In the rows, zero is written as 128.
Rows with their classes:
[116 110 139 100 126 127 150 103 158 117 137 121 123 133 127 161 125 130
 153 148 162 122 157 147 137 134 130  91 134 117 143  90  83 125 136 124
 144 131 117 103  88 151 138  86 125 149 128 137  91 107 144 127 153 138
 131 128 107 123  81  95 153 167  90 134  92 129 100 156 119  96  92 120
 152 109 134 110 121 127] : bn
[111 119 147 121 113 127 142 115 107 129 128 141 136 140 134 140 120 130
 120 137 121 119 138 103 145 103 121 128  98 139 134 123 159 121 134 136
 119 113 108 130 104 128 143 136 132 151 115 130 114 136 140  77 141 120
 131 152 122 151  91 139 104 136 122 110  92 142 116 141 148 122 120 129
 135 144 129 101 152 107] : bn
[128 125 162 115 138 132 108 117 112  93 166  82 140 123 126 133 135 125
 145 145 142 134 129 112 164 118 106 128 130 102 130  95 120 156 105 165
 111 123 122  74 105 102 160  89 129  98 155 127 124 119 111 163 146  98
 141 120 149  94 191 132 179 146 158 110 128 117  28 136  99 135 100 119
 152  90 130 133 124 101] : Jq
[158 145 113 139 130 113  91 131 129 125 126  84 124 114 124 120 120 106
 136 138 104 119 117 170 131 134 162 137 141 115 154 132  89 139  88 115
 115 133 121  96 170 163 153 108 139 121 161 125 153 104 122 117 138 135
 104  69 132  97 164 158 104 123 137 130 135 128 116 109  99 128 113 145
 119 112 120 165 125 113] : Gl
[110 117 121 122 132 141 115 126 101 142 147 124 140 145 135 115 136 130
 106 120 141 133 138  93 133 119  93 141 117 140 112 135 152 127 139 154
 132 118 144 145   4  78 114 161 131  97 124 112 141 135 158 121  84 110
 145 115 132 136 146 117 116 134 147 109 133 122 153 132 137 129 150 111
 128 126 122 124 140 123] : Jq
[ 99 104 137 155 146 130  78 141 117 136 157  98 136 169 145 114 147 103
  88 112 158 112 149 126 143 155 108 114 134 133 123 110 143 130 105 142
 138  95 113 104 165  70 128 113 122 117 133 133 119 165 148 129 116  84
 140 141 123 146 168 130 152 134 133  93 110 116 168 119 132 104 122 101
 134 143 128 142 134 111] : Mm
[110 111 135 146 120 110  92 145 118 139 106 126 126 132 131 128 132  99
 129 107 144 130 142 152 132 163 146 115 155 128 126 130 115 134  92 137
 135 126 136 102 172 118  45 121 144 125 121 146 129 161 139 149 126 115
 121 105 101 120 155 154 126 129 125 150 113 117 140 121 126 115 134 137
 118 147 136 151 129 119] : Gl
[101 123 146 138 109 144 135 130 115 118 172 151 137 172 138 127 130 138
 109 120 185 141 147  99 139 105  91 121 128 131 113 116 160 106 146 134
 123 107 131 122 147 113 133 129 105 135 121 136 100 138 139 124 101 102
 158 168 116 161 118 110 146 117 118 116 123 122 163 129 152 115 133  93
 133 124 143 107 139 141] : bm
[ 94 140 123 147 102 146  76 153 148 163 106 116 130 140 125 113 122 130
  58  81 166 124 136 123 132 134 141 126 134 154 102 124 162 103 147 105
 124 122 104 124 194 136 121 132 101 155 137 128 118 148 137 123 128 113
 126 104  98 165 113 129  85  74 139 146 145 108 148 110 124 126 107 115
 134 122 126 143 117 147] : Mm
[113 112 131 168 154 143  52 164 109 164 144 195 129 170 122 105 144 126
  84 106 166 156 157  98 112 159  86 146 124 116  80 124 162 116 130 135
 116 115 165 121 212  67 102 148 119 108  50  92 121 217 170 140  74  75
 147 176 160 146 124 147 167  78 116 159 172  82 204 143 166 128 137 122
 126 175 131  80 171 142] : bm
[137 131 125  90 111 116 192  76 136  91 135 123 128 111 131 153 131 162
 142 173 123 111 153  95 126  73  91 121  70 136 147 127 125 149 154 140
 115 137 107 118  40 138 141 139 125 122 156 128 136  84 129 117 137 143
 156 173 157 117  90 120 125 169 129  83  83 159  79 139 146 136 113 131
 146  91 110  87 140 134] : lh
[147 147 142 125 141 132 112 119 101 125 142 104 135 107 128 112 153 129
 160 158  98 135 122 107 121 123 128 162 124  98 152 134 104 158 128 153
  90 122 171 101 107 120 119 140 139  96 129  90 154 127 137 155  91 105
 133 112 161  92 174 132 131 156 175 111 162 122 141 116 121 150 112 140
 124 121 126 129 150  90] : Jq
[133 121 124 137 126 114 118 128 110 111 108 111 141 111 133 109 155 145
 135 115  76 145 101 106 119 132 146 157 129 121 136 166 125 142 122 152
  96 133 147 127 134 123 152 152 152 109 138  96 166 126 126 118  81 129
 148 110 142 118 157 161  96 134 185 119 145 146 127 106 129 161 141 156
 125 117 102 155 138 110] : bn
[ 89 105 144 135 119 122 107 137 146 126 133 132 124 145 126 145 132 118
 107 127 152 126 152 119 153 138 114  91 135 130 136 100 121 116 111 109
 157 111 112 114 127 107 134 108 109 146 145 157  93 114 130 134 116 101
 126 116 107 150 125 119 127 150 122 118 114 130 119 131  96 102 102 111
 153 101 117 145 122 110] : bm
[ 89  99 160 148 117 142  83 145 146 152 114 190 114 190 121 147 146 110
 104 146 226 133 160 115 178 142 103 101 105 129  98  78 148 109 161 114
 138 103 112  95 127 100 101 115  99 150  73 149  55 159 156 121 120 102
 136 166 136 165  52  98 183 127 107 134 112  99 151 195 121  85 104  96
 166 145 155  82 123  96] : bm
[127 116 144 130 119 124 120 109 127 113 148 149 109 128 120 144 128 142
 136 160 130 133 159 117 114 131 133 108 118 123 112 120 109 123 109 139
  87 132 138 108 124 134 147 100 136 153 108 121 118 164 140 141 145 114
 131 127 126 111 104 145 157 138  83 141 124 135 125 151 148  95 116 135
 143 160 114  74 172 141] : bm
[111 131 152 150 144 124 114 119  86 158  81 139 139 128 130 126 156 120
 130 135  90 124  90  95 111 151 144 174 111 113 123 136 145 149 156 135
 114 111 145 122 116 101  81 160 153  84  88 102 151 152 142  70  92 125
 130 134 148 135 105 123 120 166 189 109 117 114 136 113 124 162 146 143
 120 143 158 140 141 122] : nm
[120 145 118 119 129 154  60 153 148 131 135  78 116 135 131 139 133 108
 117  80 214 135 127 153 166 117 121 116 147 138 119  94 126 132 132 122
 115 119  91  80 152 127 108  96  68 134 157 138 124  87 124 183 114 105
 145  85 125 117 157 107 113 103 162 134 156  96 155 113  68 102  85  78
 142  62 148 172  95  86] : Mm
[134 156 118 121 114 152 125 110 144 124 115  84 123  96 125 126 128 141
 117 114 125 127  70 116 133  90 136 162 114 133 118 127 151 108 150 144
  86 126 109 110 113 145  90 152 115 115 146 111 145  84 127 124 109 142
 151 123 145 114 127 120 107 126 179 102 155  98 128  84 107 163 112 113
 136  73 148 143  99 123] : bn
[ 74 116 159 136 134 163  87 128 116 145 133 158 153 185 127 138 161 130
 114 153 185 132 131 103 151 135  81 132 112 130 108  92 132 138 165 159
 133  88 134  90  86  66  73 120 127  92  85 123 110 147 160 109  71  94
 152 156 179 145 106  97 158 125 178  64 117  97 143 136 121 123 109  88
 159 105 154 109 123 102] : bn
[ 91 130 148 114 110 129 130 117 146 122 155 125 130 142 146 139 128 123
 111 130 174 120 148 112 151 115  86  93 126 152 133 111 141 121 130 124
 139 123 112 121 128 120 152 110 112 143 151 145 100 118 148 121 167 137
 124 138 118 155 108 124 130 147  94 131 100 139 103 140 135 121 129 109
 128 120 130 117 125 131] : Mm
[139 128 139 107 110 133 138 108 171 101 159 102 130 137 128 163 124 121
 138 160 195 126 127 133 159 114 113 102 123 109 132  89 111 130 150 128
 167 118  95 106  77 137 137 112 106 138 158 153  95  73 118 143 139 129
 126 138 124 130 116  97 146 166 144 111 106 132  99 145 109 102 125 104
 170  75 118 134 107 116] : bn
[127 135 124 128 129 106 147 122 130 146  92  96 127 100 133 125 136 120
 121 122  91 111  87 123 140 130 147 135 122 150 157 135 136 124 125 141
 125 119 139 165 105 135 115 154 153 111 159 125 149 116 117 114 123 149
 125 118 104 143 128 117  92 148 138  89 105 128  94  96 106 130 155 156
 101 127 127 164 113 124] : nf
[107 132 126 116 112 139 175 105 157  95 169  93 136 138 119 141 117 129
 129 149 170 117 128 104 148  90 102 105 119 154 130 122 131 151 158 134
 138 114 102 108  86 130 139 128  96 136 179 143 110  76 116 126 129 129
 111 154 128 128 118 110 121 157 137  90 115 137 118 113 119 110 111 113
 153  70 116 131 113 115] : bn
[116 128 143 128 126 151 106 127 121 124 114 141 119 141 117 132 152 143
 141 146 160 145 102  96 131 110 113 144 103 112 104 104 127 141 149 144
 109 114 126 105 106 105  97 128 106 117  94  99 118 126 147 166 103 119
 141 142 170 147 107 110 145 141 157 122 146 106 148 129  90 140 108 108
 134 106 152 116 133 107] : Jq
[156 135 132 112 106 126 105 127 136 100 151  61 113  71 117 124 131 130
 138 102 106 123 118 162 138 123 163 140 147 123 146 124  95 137 137 124
 100 148 122  92 138 163 137  99 129 133 177 115 151  84 117 151 118 130
 127  70 111  86 182 153  99 125 148 125 150 121 124  89  83 126  91 132
 133  85 130 176 110 117] : Mm
[170 169 112  90 110 127 158 118 155  97 112  44 111  60 135 129 126 141
 160 120 103 120  79 147 148  87 170 143 138 138 145 138 106 130 144 121
 121 134 100 122  74 201 137 119 133 130 226 129 146  28  89 137 160 180
 118  84 112  99 147 110  67 139 169 100 130 135  99  95  89 145 110 130
 122  53 130 174  70 111] : nf
[118   4 114 117 136 145 122 111 112 110 146  97 101 119 140 126 136 155
  92  99 105 102 127  86 122 117 130 143 119 155 131 123 154 130 120 148
 113 112 138 139 118 111 141 170 132 111 164 142 139 120 149  90 114 106
 141 147 113 146 144 153  80 131 156  92 111 145 135 105 146 176 113 111
 130 104 125 148 137 125] : bm
[ 85 102 145 141 123 113 110 126 138 126 151 141 128 146 133 130 128 112
  99 127 146 117 150 121 137 145 119  94 132 141 135 116 136 124 112 134
 142 119 122 115 154  95 155 121 129 136 135 148 101 135 136 132 133 108
 132 127 110 155 128 132 142 117 107 127 106 127 124  98 149  95 132 119
 136 151 121 124 139 127] : bm
[ 41 104 172 111 155 129 110  97  82 122 178 108 157 177 143 128 165 119
 108 169 132 132 135  70 159 147  41 139  95 109  99  81 104 171 130 198
 152  75 162  84  63   8  88 135 129  60 120 109 128 119 154 131  49 102
 150 175 182 133 171  99 168 252 206  43  91 104 137 128 114 100 147 102
 179  89 146 165 125  78] : bn
[132 132 141 117 132 149  95 138 126 122 127 121 116 172 108 137 130 123
 128 141 200 128 140 123 162 114 120 116 122 129 122  91 123 138 165 109
  98 111  95  85 127 136 109 110  94 132 137 138 118 100 144 139 119 116
 132 129 138 129 114 104 138 127 139 126 132 109 131  77  99 116  68 103
 147  80 138 134 104 109] : bm
[ 91 128 127 149 106 118 140 145 149 141 110 102 120 146 146 123 108 110
  73  78 115 101 110 135 133 151 141 122 127 192 131 141 181 102 120 121
 131 114 125 166 145 143 149 162 121 138 158 141 100 105 117  93 147 145
 122 138  80 201  83 120  91  93 134  98  72 134  96 114 140 127 115 123
 126 114 113 147 114 148] : Mm
[103 111 120 128 131 153  76 123 104 134 168 112 152 133 144 107 135 126
 135 108 156 148 123 111 134 123 101 139 118 132 111 118 133 132 122 162
 118 126 133  98 153  60 132 132 119 107 242  89 126 138 143 143  82  69
 146 129 157 131 184 130 144 117 157 106 141 126 157 126 120 119 116 101
 143 115 122 157 129 112] : bn
[149 134 115 130  94 129 132 108 103 119 120 144 131 101 134 108 137 117
 127 137  95 133 107 106 116 110 123 169 132 115 142 141 123 146 120 140
 100 131 149 121 102 129 121 144 142  97 130  97 162 121 124 131 104 129
 139 129 174  95 193 151 108 130 165 112 148 126 128 106 134 169 119 132
 130 117 132 131 137 126] : nf
[114 120 122 112 120 146 115 131 120 138 166 127 147 139 126 130 136 140
 120 141 178 131 140 112 138 106  91 133 104 127 106 121 145 127 152 144
 128 120 121 110 139 101 123 124  98 144 139 111 124 114 134 138 102  89
 150 144 155 128 132 117 139 127 138 114 123 113 144 130 116 123 103 102
 139  89 124 126 124 127] : bn
[ 98 105 147 136 127 135 128 106 104 134 149 149 135 159 138 131 142 152
 111 144 135 135 139  93 127 133  90 128 114 124 130 119 152 125 121 154
 120 118 127 103 103  83 102 143 126 114 137 109 118 139 156 116 106  99
 144 159 150 135 137 112 142 122 128 110 111 130 120 137 144 129 116 122
 140 107 117 116 163 128] : nm
[112 131 155 130 139 129 137 101 117 101 130 134 130 116 132 148 140 130
 135 180 122 134 110 100 128 128 102 130 105 114 128 129 108 146 147 143
 116 115 130 106  69 115 121 126 132 110 123 124 119 112 140 126 114 128
 140 138 156 108 120 120 131 188 156 108 119 136 106 123 124 129 115 132
 137 121 131 120 130  99] : bn
[112 109 127 124 110 144 122 106 148 121 140 183 112 168 130 168 108 136
 111 166 205 131 185 124 148 113 123  92  98 128 126  83 128 130 145 128
 156 121 107  82  98 122 133  88 100 176 108 145  66 135 135 129 154 106
 145 170 130 138  73  96 175 140  68 141 100 131 114 175 147  83  89  91
 162 121 120  70 141 117] : bm
[ 65 101 181 123 117 123 122 122 150 140  99 114 117 166 138 168 131 107
 135 123 159 107 135 115 179 149 118  89 169 149 133  79 124 146 152 122
 172  92 107 120  84  94 105 103 126 102 110 179  95  78 116 103 123 145
 118 148  86 173  89  71 133 202 150  91  58 126  76 115  90  92 103  84
 156  82 141 174  96  97] : lh
[ 98 168 146 136 123 116 143 119 119 138 167 112 156 134 137 129 125 103
 128 124  98 104 139 118 136 146 114  99 137 143 138 121 126 146 107 151
 150 120 131 126 130  91 158 129 133 116 148 142 116 130 131 127 130 112
 129 139 111 142 148 128 139 163 121 105  66 167 120 131 141 102 127 127
 133 127 112 145 137 121] : bm
[ 81 105 163 148 139 130  63 128 121 158  92 142 130 146 128 179 153 109
 114 133 151 133 144 115 140 177 127 135 138 124 135 116 130 138 112 125
 139  97 139 102 153  93 117 122 112 116 115 130  90 158 147 122 117  96
 131 120 135 153 108 177 156 148 134 123 121  95 146 122 116 103 113 110
 151 125 154 140 132 100] : Gl
[148 161 104 153 141 133  87 192  99 149 100  81 129  97 153  86 141 119
  79  59  94 150  58 104 130 118 172 173 152 160 127 151 160 104 115 133
  92 112 141 147 206 127 112 185 118  90 154  88 172 122 130 123  83 126
 137 109 139 152 178 158  88  70 176 126 155 109 166  81 104 172 157 133
 101 124 125 197 109 120] : Gl

Rows, each with its class:
[113 116 122 117 129 132 137 142  94  92 156 168 115 142 107 121 145  95
 136 134  97 121 213 145 146  97 106  91 128 110 112 125 156 110 101 179
 115 103 109 138 130 130 151 176 125  98 119 134 148 156  99 148 154 128
 148  82 118 134 131 160 119 117 176  91 107  67 115  96 112 123 154  84
 106 131 100 134 147 174] : T
[140 137 131 127 147 124 130  81 158 118 130 126 160 122 124 120 111 124
 112 145 143  89 112 106 119 123 123 113  94 178 161 136 125 127 159 120
 115 119 129  85 120  84 124 130 147 110 132 139 165 110 139 128 113 109
 127 130 148  78 121 109 110 106 108 142 135 167 112 100 137 142 126 161
 114 149 145  51 149 101] : B
[104 132 124 128 116 171 110 109 111 117 144 139 125 128 121 141 132 127
 147 109 125 123 105 148 154 118 113 141 146  99 150 130 140 117 112 121
 126 138 134 137 129 121 113 145 173 125 108 115 155 123 137 116 146 119
 134 132 124 114 124 111 139 127 145 126 137 124 152 125 138 124 120 151
 143 134 131 126 128 121] : J
[193 105 124 166 138 115 184 145 180 179  93 133 128 109 160 129  86 123
 109 240 154 156  94  52 134 101 134 117 144 169  83 101 128 134 151 129
 139 109 110 170 136  90 131 102 121 143 123 123 117 141 124 150  95 100
  97 132 124 133 116 134 113 127  65 209 134 180  98 141  96 126 126 148
 126 188 138 124 140 102] : C
[140 116 154 173 122 186 173  68 164 110 161 136 108  74 146 137 126  94
 103 139 135 114  64  36 169 134 140 136 136 167 142  81 132 108 112 142
 119 144  89 175 121  52  88 180 125 151  67 101 186 121 132 155 119 101
 104 196 114 108 122 111 123  80 138 198 218 140 204 144 132 125  74 187
 144 195 140  79 119 133] : J
[115 121  59 144 124 149 131 117 112 133 156 134 116 139 112 139  95 100
 107 139 103 124 156 105 142 100 125 125 146 113 130 110 130 123 122 129
 129 109 117 130 118 123 141 146 129 106 120 124 156 145 129 141 161 114
 140 120 113 126 113 141 126 101 143 130 128 126 110 131 140 132 110 134
 112 137 129 101 154 150] : G
[143 104 132 150 122 132 154 144 144 146 122 139  99 111 122 129 112 130
 127 155 132 140 111  82 139 114 127 138 154 128  81 114 129 128 128 144
 132 130 127 172 138 119 125 119 106 149 102 117 123 136 120 135 123 112
 112 156 112 124 119 137 131 108 108 167 150 114 149 140 117 133 128 130
 153 162 135 160 114 123] : R
